cols: E P L Y R A Q M G
[6.38, -6.17, -6.61, -3.51, -2.51, 0.29, -2.87, 4.85, -6.07] -> J_477
[-1.63, 3.92, 6.36, 5.93, -2.79, 4.67, 0.10, -2.19, -1.65] -> J_411
[6.38, -6.17, -6.61, -3.51, -2.51, 0.29, 0.88, 4.85, -6.07] -> J_195
[-6.00, 0.90, -4.17, 5.93, -2.79, 5.98, 8.10, -1.02, 4.08] -> J_150
[-1.63, 3.92, 6.36, 5.93, -2.79, 5.98, -0.75, 7.95, 0.63] -> J_876
[-0.96, -6.11, 2.32, -3.60, 4.40, -7.40, 0.88, -2.10, 2.31] -> J_836
then: [-6.17, -6.61, -3.51, -2.51, 0.29, 0.88] : [4.85, -6.07]
col: [6.38, -6.00] : E
find: [-1.63, 3.92, 6.36, 5.93, -2.79, 5.98, -0.75, 7.95, 0.63] : J_876
col: [-6.00, -1.63] : E
col: [-2.79, -2.51] : R

cols: D Z J F N V X H U S
[-1.05, -1.34, -1.28, 4.77, 3.45, -6.44, -5.47, 4.69, 4.14, -1.67] = J_916
[-7.87, 0.15, 5.88, -2.96, 1.25, 2.40, 5.94, 3.02, -1.71, -0.63] = J_165
[-1.88, 5.87, 2.22, -1.78, -1.18, -1.73, 0.64, 5.89, 0.47, -8.38] = J_62
[-1.94, 0.95, 5.86, -0.82, -8.36, -0.81, 6.64, 1.21, -2.06, -0.77] = J_786
[2.40, 5.88, -2.96, -7.87, 1.25, 5.94, 0.15, -1.61, -0.91, -2.04] = J_682
[-2.37, 2.52, 5.70, -3.79, -7.81, 2.00, 5.80, -0.13, -1.30, -0.40] = J_460
[4.07, 5.15, -1.52, -1.26, -1.10, -2.02, 4.42, 4.66, -5.76, -6.36] = J_899
[-3.26, -8.31, 1.45, 6.24, -0.16, -1.50, -0.62, -1.80, 2.22, 5.95] = J_68
[5.97, 0.01, -1.58, -0.80, -2.23, 2.53, 5.66, -3.35, -7.93, 2.11] = J_563
[-0.62, -1.66, -0.40, 5.38, 2.23, -7.28, -4.12, 5.20, 2.83, -2.05] = J_748
[6.09, -3.30, -7.89, 1.47, 6.23, 0.08, -1.44, -0.49, -2.66, 2.45] = J_623
then: [2.40, 5.88, -2.96, -7.87, 1.25, 5.94, 0.15] : [-1.61, -0.91]
col: [5.20, -0.49] : H
col: [5.87, 0.95] : Z
col: [0.64, 6.64, 0.15, 5.80, 4.42, -0.62, 5.66] : X
col: [-0.63, -8.38, -0.77, -2.04] : S
col: [-7.87, -3.79, -1.26, 6.24, -0.80] : F

cols: ses Vem Vor pifa lazig keru Nado deg nupu Sogob
[-0.63, -0.36, 0.31, 0.77, 1.76, -1.83, 3.71, 4.12, -0.59, -1.03]  J_218
[2.73, 3.79, -2.61, 3.00, 0.28, -1.35, -6.74, 0.55, -0.12, 1.04]  J_466
[2.37, 2.01, 1.54, -1.26, 1.58, -0.03, -2.48, -1.95, 1.48, 0.08]  J_699
[1.96, 2.01, -0.36, -2.91, -4.28, 3.17, -3.72, -6.29, 2.82, 0.69]  J_226
[2.84, -8.55, -5.37, -7.68, -1.86, 7.19, 6.23, 6.76, 7.12, -0.48]  J_30
[-2.58, -0.10, 1.48, 0.99, -3.74, 0.53, -3.89, -6.37, -2.75, 2.37]  J_967
[0.31, 0.37, 1.54, -1.26, -2.32, -0.44, -1.50, -5.19, -2.87, 0.85]  J_932
[-0.20, 1.65, 1.19, -0.54, -3.52, 0.85, -2.59, -4.64, 0.86, -1.71]  J_439
[-1.08, 0.47, 0.88, -0.11, -0.94, -0.40, -0.51, -1.13, -0.22, -1.66]  J_37
[7.18, -0.58, -1.20, 0.62, -0.32, -1.53, 2.46, -4.76, 0.36, -1.78]  J_298
then: [0.37, 1.54, -1.26] : [-2.32, -0.44]
col: [2.37, 1.96, 2.84, -2.58, 0.31, -0.20, -1.08, 7.18] : ses
find: [0.31, 0.37, 1.54, -1.26, -2.32, -0.44, -1.50, -5.19, -2.87, 0.85] : J_932

cols: kedo Sodam vep rati Goze vid kupa komit Nolis gilad
[8.28, 2.96, 3.19, -4.68, -4.71, 0.83, 3.13, -1.62, 3.51, 2.54]  J_186
[7.59, -1.43, -0.79, -3.32, -4.44, -2.47, 1.51, -1.79, 4.52, 1.20]  J_754
[6.68, -4.10, -2.48, 1.32, -2.90, -3.50, 7.33, -2.15, -0.18, 1.27]  J_117
[5.74, -0.94, 1.75, 2.51, -0.61, -2.77, 5.52, 0.15, 0.46, 0.82]  J_920
[3.88, -1.51, -1.28, 0.75, 1.26, -0.30, 1.47, -1.02, -2.26, -0.93]  J_839
[-0.60, -3.81, -0.23, 1.58, -1.89, 0.69, -0.40, -0.96, -3.92, -0.56]  J_20
[1.67, 1.52, 0.81, -0.08, 0.66, -0.01, 3.52, 0.66, 1.66, 0.78]  J_595
[-0.25, 1.85, -3.44, 2.11, 0.42, -2.29, 4.00, 1.54, -2.28, 1.75]  J_474
col: [-2.15, 0.15, -1.02, -0.96, 0.66] : komit
col: [-2.15, 0.15, -1.02, -0.96, 0.66, 1.54] : komit
col: [2.51, 0.75, 1.58, -0.08, 2.11] : rati
col: [-3.92, 1.66] : Nolis

cols: kiv Betuv rukun rav sani Takir giz selu
[1.20, 0.77, -2.01, 2.57, -8.82, 0.27, 1.21, -0.12]  J_730
[1.20, 0.77, -2.01, 2.57, -1.47, 1.35, -0.51, 1.49]  J_520
[0.79, -2.01, 2.57, -1.47, -1.47, 1.35, 2.72, -0.59]  J_603
col: [1.49, -0.59] : selu
then: [0.77, -2.01, 2.57, -1.47] : [1.35, -0.51]

cols: T W B C K
[4.07, 9.61, 3.91, 3.51, 1.57]  J_473
[-1.14, 1.99, -0.83, -6.85, 8.86]  J_853
[-4.32, -7.03, -6.39, 4.60, 0.27]  J_330
col: [1.57, 8.86] : K
col: [1.99, -7.03] : W
col: [3.51, -6.85] : C

